Below are the code and all the weights of a small trained network. Each question names an input and a target symbol and asks about switching units off, where a switched-off unit gives its printed mean instead of its output.

import numpy as np


def w(rows, s, z=0):
    codes = np.array(rows[::2]) - 128.0
    scale = np.full(codes.shape[1], s)
    scale[-1] = z or s
    return codes * scale


def f(y):
    return np.maximum(y, 0)


def softmax(a):
    e = np.exp(a - a.max(-1, keepdims=True))
    return e / e.sum(-1, keepdims=True)


def log_softmax(a):
    a = a - a.max(-1, keepdims=True)
    return a - np.log(np.exp(a).sum(-1, keepdims=True))


def net(x, mask):
    ids = ['αβγδεζηθλμξπσφψω'.index(c) for c in x.split()]
    T = len(ids)
    res = E[ids] + P[:T]
    q, k, v = (res @ M[0].T for M in (Q, K, V))
    z = softmax(np.where(np.tri(T) > 0, q @ k.T / 4**0.5, -1e9)) @ v
    res = res + np.where(mask[0], z, O[0][:, -1]) @ O[0][:, :-1]
    y = f(res @ A[0][:, :-1].T + A[0][:, -1])
    res = res + np.where(mask[1:9], y, B[0][:, -1]) @ B[0][:, :-1]
    return log_softmax(res[-1] @ U[:, :-1].T + U[:, -1])


Q, K, V, O, A, B = {}, {}, {}, {}, {}, {}
E = w([
[149,120,127,161,161,131,116,106,149,165,131,154],'α',
[90,88,98,152,163,84,23,124,94,157,91,107],'β',
[136,110,150,103,217,99,213,59,156,84,134,168],'γ',
[33,90,163,75,69,126,126,202,137,148,80,207],'δ',
[89,120,80,208,118,210,211,99,195,93,150,147],'ε',
[67,85,92,156,209,82,57,73,143,48,122,144],'ζ',
[101,129,48,92,176,101,109,99,44,180,221,149],'η',
[78,139,104,129,185,99,147,103,62,148,169,98],'θ',
[94,162,55,146,33,39,71,176,173,32,135,197],'λ',
[153,94,104,93,103,161,107,43,165,216,97,184],'μ',
[71,146,122,155,138,169,67,105,120,176,141,186],'ξ',
[84,191,146,95,157,157,209,78,144,155,216,163],'π',
[76,138,113,63,77,30,233,173,176,156,207,14],'σ',
[151,118,149,182,101,135,225,93,106,155,129,172],'φ',
[105,61,57,91,206,36,92,172,217,174,254,194],'ψ',
[109,131,60,177,123,163,103,123,83,190,169,152],'ω',
],0.009)
P = w([
[77,2,180,186,123,76,101,195,134,89,161,212],'0',
[108,137,48,81,131,144,145,52,134,109,150,135],'1',
[95,140,53,100,136,140,145,70,140,136,144,146],'2',
[96,141,46,125,140,137,151,80,144,143,134,144],'3',
[93,139,63,122,137,134,156,86,145,153,133,146],'4',
[87,143,73,128,137,127,153,85,161,166,120,146],'5',
[95,139,68,131,134,124,150,90,170,166,122,142],'6',
[86,147,63,144,131,122,158,102,158,170,120,150],'7',
[77,143,66,146,137,112,156,104,169,183,120,150],'8',
[82,138,74,148,125,119,158,106,176,182,123,151],'9',
[81,144,69,158,129,94,165,115,172,189,124,157],'10',
[74,148,81,161,124,96,167,127,189,197,134,155],'11',
[88,147,77,150,106,101,180,121,201,210,125,154],'12',
[76,153,63,126,109,86,150,125,226,205,142,148],'13',
],0.0065)
Q[0] = w([
[108,124,142,128,129,38,132,162,168,159,156,166],'head 1',
[2,108,6,222,166,50,191,34,237,228,144,213],'head 1',
[27,136,25,206,211,71,120,32,173,223,96,193],'head 1',
[172,130,147,93,205,224,108,81,72,101,110,106],'head 1',
],0.008)
K[0] = w([
[150,30,251,181,94,141,132,140,42,84,128,118],'head 1',
[86,32,165,124,72,42,130,248,148,112,180,189],'head 1',
[40,70,169,118,50,43,144,254,174,97,162,158],'head 1',
[60,229,27,51,144,145,109,119,204,157,18,112],'head 1',
],0.0062)
V[0] = w([
[119,114,130,145,1,158,107,186,165,33,49,180],'head 1',
[129,107,209,248,198,177,108,107,81,138,47,166],'head 1',
[105,124,122,192,208,49,47,174,136,26,179,101],'head 1',
[158,99,112,54,131,71,7,164,107,172,65,149],'head 1',
],0.0087)
O[0] = w([
[178,121,102,90,2,100,175,177,89,74,107,155,254],'head 1',
[120,109,120,65,82,220,13,131,169,65,195,97,127],'head 1',
[223,195,187,169,159,116,70,151,141,106,149,125,244],'head 1',
[168,178,56,45,194,147,84,191,135,135,21,158,198],'head 1',
],0.0098,0.0064)
A[0] = w([
[172,134,150,142,106,149,183,93,172,152,61,120,141],'neuron 1',
[2,148,127,103,156,221,95,155,145,42,189,69,207],'neuron 2',
[101,205,131,141,102,124,214,107,65,108,170,95,224],'neuron 3',
[160,204,97,129,214,160,114,220,123,167,28,109,70],'neuron 4',
[86,104,99,149,59,236,50,156,101,155,178,70,96],'neuron 5',
[214,186,143,79,127,171,106,194,157,97,95,94,141],'neuron 6',
[171,109,130,88,74,115,179,236,91,101,108,70,3],'neuron 7',
[52,35,43,70,96,118,189,88,118,122,117,147,206],'neuron 8',
],0.0071,0.0036)
B[0] = w([
[108,149,107,118,157,69,95,187,113,119,157,110,179],'neuron 1',
[31,238,170,174,188,160,173,117,33,83,123,116,163],'neuron 2',
[161,96,121,85,110,78,56,93,84,178,74,140,170],'neuron 3',
[109,86,125,46,102,85,203,118,195,51,158,127,217],'neuron 4',
[154,88,46,108,167,241,170,201,88,130,136,102,158],'neuron 5',
[105,96,133,177,133,135,157,123,131,195,87,56,254],'neuron 6',
[127,150,103,135,207,169,114,2,174,173,141,162,181],'neuron 7',
[117,98,210,204,125,136,138,110,159,102,95,159,221],'neuron 8',
],0.0082,0.0097)
U = w([
[190,149,210,184,127,158,72,189,155,141,108,98,102],'α',
[62,97,155,173,121,92,151,44,166,201,121,17,124],'β',
[121,131,76,102,160,138,80,148,97,135,164,152,119],'γ',
[124,175,114,108,149,165,92,176,92,156,128,161,109],'δ',
[186,208,79,123,45,57,90,164,114,56,102,160,198],'ε',
[47,87,111,82,116,119,171,151,126,125,60,193,212],'ζ',
[174,119,253,96,173,122,169,111,169,45,144,151,2],'η',
[84,70,86,62,130,121,125,183,111,98,104,22,161],'θ',
[106,228,190,87,122,155,96,97,130,139,176,176,128],'λ',
[144,80,182,136,36,100,116,120,90,101,159,103,134],'μ',
[123,137,133,186,124,193,227,130,135,111,139,97,21],'ξ',
[127,177,157,153,176,125,26,87,130,74,110,149,65],'π',
[123,139,158,154,176,91,127,176,43,165,92,101,48],'σ',
[120,98,60,116,189,107,123,111,190,134,233,175,158],'φ',
[181,18,81,112,151,236,44,24,199,142,135,158,57],'ψ',
[120,139,59,125,145,165,106,195,84,175,128,140,95],'ω',
],0.0077,0.0056)

Each question gives the input, a string of symbols that net reads in full, and the target symbol t.
The units are the heads (4 rows each of Q, K, V and O) and the neurons (one row each of A and B). Each row of codes is followed by its name. A weight is (code - 128) times the scale printed after its matrix; where a second scale follows, it is the last column's (O, A, B and U).
mask holds one flag per unit, heads first, then neurons. A switched-off unit (its flag False) gives its mean, the last column of its rows in O or B, instead of its output. The means were averaged over made-up inputs and are rounded, as every weight is.
A unit's drop is (log p(t) with every unit on - log p(t) with that unit switched off) / (log p(t) with every unit on - log p(t) with every unit switched off).
The circuit of an input: a set's keep is (log p(t) with only the set's units on - log p(t) with every unit switched off) / (log p(t) with every unit on - log p(t) with every unit switched off). Starting from all 9 units, units are removed one at a time, each time the one whose removal leaves the highest keep (on an exact tie, the one counted first), for as long as the keep stays at least 0.8.
units of the circuit, in order: the units of the circuit, biggest drop first
top k neurons: the k neurons with the biggest drops, biggest first
drop of u: that unit's drop, to one decimal
input λ λ ε β β π μ μ δ μ μ σ λ β, target ε: units of the circuit, in order -> head 1
input β δ μ β μ λ δ μ η α ε β, target θ: top 4 neurons -> neuron 4; neuron 6; neuron 8; neuron 7
input μ β μ ε ψ ε ε, target φ: units of the circuit, in order -> head 1; neuron 6; neuron 8
input β φ ε ζ α μ μ β ζ λ, target θ: units of the circuit, in order -> head 1; neuron 6; neuron 4
input φ σ μ, target β: top 2 neurons -> neuron 8; neuron 4
input ψ μ α λ μ λ β μ β, target η: units of the circuit, in order -> neuron 4; head 1
input η μ μ β β μ α μ ε, target φ: units of the circuit, in order -> head 1; neuron 4; neuron 6
input β μ ε, target θ: units of the circuit, in order -> head 1; neuron 4; neuron 6; neuron 7
input γ μ β λ σ η μ β λ μ η λ ξ ζ, target ε: top 2 neurons -> neuron 6; neuron 7
input ζ α β θ α, target α: top 2 neurons -> neuron 6; neuron 7
input μ μ μ μ μ μ μ μ δ μ δ μ μ, target ζ: top 2 neurons -> neuron 8; neuron 6
input μ ξ β, target ζ: units of the circuit, in order -> head 1; neuron 8; neuron 2
input μ λ β λ μ β, target ε: units of the circuit, in order -> neuron 6; head 1
input ζ ε μ μ μ λ β π ε μ λ, target α: units of the circuit, in order -> head 1; neuron 6
input μ ε μ μ ζ ε γ μ, target ψ: top 3 neurons -> neuron 2; neuron 4; neuron 8
input ξ ζ η μ φ ε β μ θ π μ, target ψ: top 2 neurons -> neuron 1; neuron 5
input σ θ σ γ β σ ξ ε μ ε ω ζ ε β, target β: top neuron -> neuron 5
input μ ε μ ε δ ε μ δ μ μ ε φ, target ζ: top 2 neurons -> neuron 6; neuron 8
input ε ε ε η μ μ μ μ μ σ ζ, target μ: top 2 neurons -> neuron 6; neuron 7
input λ π μ ξ λ ζ, target ε: top neuron -> neuron 8
input μ ω μ σ φ μ δ μ λ, target ζ: top 2 neurons -> neuron 8; neuron 1
input ε ε π, target μ: top 2 neurons -> neuron 3; neuron 7
input μ ε ε η ε μ ψ θ μ, target φ: top 2 neurons -> neuron 6; neuron 4
input μ μ ε δ β, target ζ: top 2 neurons -> neuron 8; neuron 6
input λ ε β α μ ε ε μ λ μ ε γ, target ε: drop of head 1 -> 0.4
input ε μ μ λ θ μ μ α β μ ζ ε, target μ: drop of neuron 3 -> 0.2
input β θ ξ ζ, target θ: drop of neuron 6 -> 0.7
input ζ ε ε, target α: drop of neuron 6 -> 0.2
